Each row has a name. Each question is about the rows just above it.

[ 11  -4  49 -63] -> S
[-19   0 -17 -14] -> J
[ 10 -91 -15  -3] -> L
[  1  -1 -16  13] -> X
[-1 -3 -8  1] -> A
[ -4  -7  -1 -16] -> T
[-39   1  26  12] -> Y
The row with [ 11  -4  49 -63] is  S
The one value in L and A:  [-3]

[15  0 -9  9 85  4  9] : C
[ 2 -1  6  2  5  4  9] : K
[ 5 12  1  5  2  3  1] : U
[ 3  5  1  3  5 10  9] : Z
Which value is in both C and Z?  [9]
[ 2 -1  6  2  5  4  9] is in which row?  K
[ 3  5  1  3  5 10  9] is in which row?  Z
Which value is in both Z and C?  [9]
Which row holds [15  0 -9  9 85  4  9]?  C

[-31  -6  -3  66  61 -63 -13] -> H
[-34 -26 -23  24  47 -81 -11] -> B
[-33  66  -6 -54 -37 -10 -63] -> W
[-44  61  56 -59 -19  65 -25] -> D
[ 76  -7 -32  11 -35  28  61] -> V
[-35 -38 -34 -35  53 -81 -31] -> N
Shared by V and D:  [61]
The one value in V and N:  [-35]

[ -9   3 -10   2  27 -12  -2 -39 -15 -13   6 -11 -13  15 -22 -25 -25  -8
   5   1  10 -32 -16  39 -18  -6  39  13 -23 -29 -34   9   4   5 -15  22
  -5 -37  33 -46 -18  46] : zag
[-15 -21  31 -15 -13  16  43 -46  -7  30   6 -42 -27  12  31  -1  -7  -3
  23  26  18  20   3   6  17 -13  13  27 -10  -1 -14  35 -23 -15  -9  11
 -26 -27  29 -55  12  69] : Ludi
[  0   7 -21  12  12 -20 -20 -19 -19  -8 -19  -6 -27   9 -40 -27 -26 -12
   0 -13   4 -64 -21  34 -30  16  25  -2 -31 -20  -6   4 -10   8 -17  42
   4 -30  18 -30   4  34] : lim
[ -2 -18  19 -18 -24   0  33 -31 -20  22   9 -50 -27  55   9 -13 -12  25
  13  28  -3  10 -19  39  17  10  10   1 -25 -30   7   9  -7 -26 -19  32
 -25 -11  -7 -59  18  57] : Tolo
[ -3   0  -1   1   6   1   1  -9  -2  -2  -1   1   2  -3   5  -5  -2  -6
   1  -2   3  -2   1   1  -4  -5   4   8   0  -3  -9   2  -2   2  -2   2
  -2  -7  14 -10  -7   8] : nekop
[  4  -6   8   1 -33   5   9   3  -7  29 -34 -18 -24  -1   4  -1   2  -4
  17   2   1 -13   0 -13  -1  17 -18  -7  -9  13  35  29 -36 -11  -9  35
  -6  -1   3 -11  37  17] : kuga
[ 34 -12  13 -11   0   4  35 -54 -20  13   1 -36  -5  34   1   6 -10   4
  15  16   5  11  -9  30  -2 -15  29  14 -15 -34 -22  43 -15 -20 -21  37
 -27 -25  52   5 -11  65] : Fadi
[ -6  -6   6  10  -8 -10  -9 -30 -11  27 -30 -32 -90 -22  -6  -7 -40 -35
  34  -1  36 -90 -12  16 -17  29  17  24 -49  21   2  44 -45  18 -14  37
   3 -66   6 -29  52  87] : Gaf
[  0  -9  12  -9 -15   5  17  -5  -4  12   7 -19  -8  18  -2   3   2  12
   4  15  -2  16  -2   6  14   3   4   0  -4  -3   7  18  -3 -12  -3   2
 -10   3 -11 -12  10  13] : kerug
[  5   1  -3   1   8 -10 -17  14   5 -11  21   2 -21   1 -24  10 -11   4
  -7   3   4 -21  -8  15   8  13  13   2 -10   5  -4 -13  20  13   8 -25
  13  -4 -45  27   6  -4] : luret
Whose row is [  5   1  -3   1   8 -10 -17  14   5 -11  21   2 -21   1 -24  10 -11   4
  -7   3   4 -21  -8  15   8  13  13   2 -10   5  -4 -13  20  13   8 -25
  13  -4 -45  27   6  -4]?  luret
Which row holds [ -3   0  -1   1   6   1   1  -9  -2  -2  -1   1   2  -3   5  -5  -2  -6
   1  -2   3  -2   1   1  -4  -5   4   8   0  -3  -9   2  -2   2  -2   2
  -2  -7  14 -10  -7   8]?  nekop
Which row holds [  4  -6   8   1 -33   5   9   3  -7  29 -34 -18 -24  -1   4  -1   2  -4
  17   2   1 -13   0 -13  -1  17 -18  -7  -9  13  35  29 -36 -11  -9  35
  -6  -1   3 -11  37  17]?  kuga
Whose row is [ 34 -12  13 -11   0   4  35 -54 -20  13   1 -36  -5  34   1   6 -10   4
  15  16   5  11  -9  30  -2 -15  29  14 -15 -34 -22  43 -15 -20 -21  37
 -27 -25  52   5 -11  65]?  Fadi
Where do [  0   7 -21  12  12 -20 -20 -19 -19  -8 -19  -6 -27   9 -40 -27 -26 -12
   0 -13   4 -64 -21  34 -30  16  25  -2 -31 -20  -6   4 -10   8 -17  42
   4 -30  18 -30   4  34] appear?  lim

[  1  17 -12  -6   1 -12  -1   9  -8   2  22  -4  -4   3   3  -1  -5   0
   5  20   4 -15  -5  11 -24 -17 -16 -20   0 -12  14  50 -12  87 -30 -10
 -10   0  18  -7  47  14]  G
[ -4  -4  17  -8  -4   6   0  16  -5  13  13  -4 -12  14 -21  13   7   1
 -21  -6  20  10  49  -9 -12   7  24   2  87 -27  13  50 -12   3 -30 -10
 -10   0  18  -7  47  14]  R
[ -9  -4  17  -8  -4   6   0  16  -5  13  13  -4 -12  14 -21  13   7   1
 -21  -6  20  10  49  -9 -19   7  24   2  87 -27  13  79  21   4  10  -9
   0  -2  11  11  -2  -4]  Q
[  1  17 -12  -6   1 -12  -1   9  -8   2  22  -4  -4   3   3  -1  -5   0
   5  20   4 -15  -5  11 -24 -17 -16 -20   0 -12  14 -30   6   8 -22  15
  21  -5  29  -4 -30 -14]  M
Whose row is [ -4  -4  17  -8  -4   6   0  16  -5  13  13  -4 -12  14 -21  13   7   1
 -21  -6  20  10  49  -9 -12   7  24   2  87 -27  13  50 -12   3 -30 -10
 -10   0  18  -7  47  14]?  R
[ -9  -4  17  -8  -4   6   0  16  -5  13  13  -4 -12  14 -21  13   7   1
 -21  -6  20  10  49  -9 -19   7  24   2  87 -27  13  79  21   4  10  -9
   0  -2  11  11  -2  -4] is in which row?  Q
Whose row is [  1  17 -12  -6   1 -12  -1   9  -8   2  22  -4  -4   3   3  -1  -5   0
   5  20   4 -15  -5  11 -24 -17 -16 -20   0 -12  14 -30   6   8 -22  15
  21  -5  29  -4 -30 -14]?  M

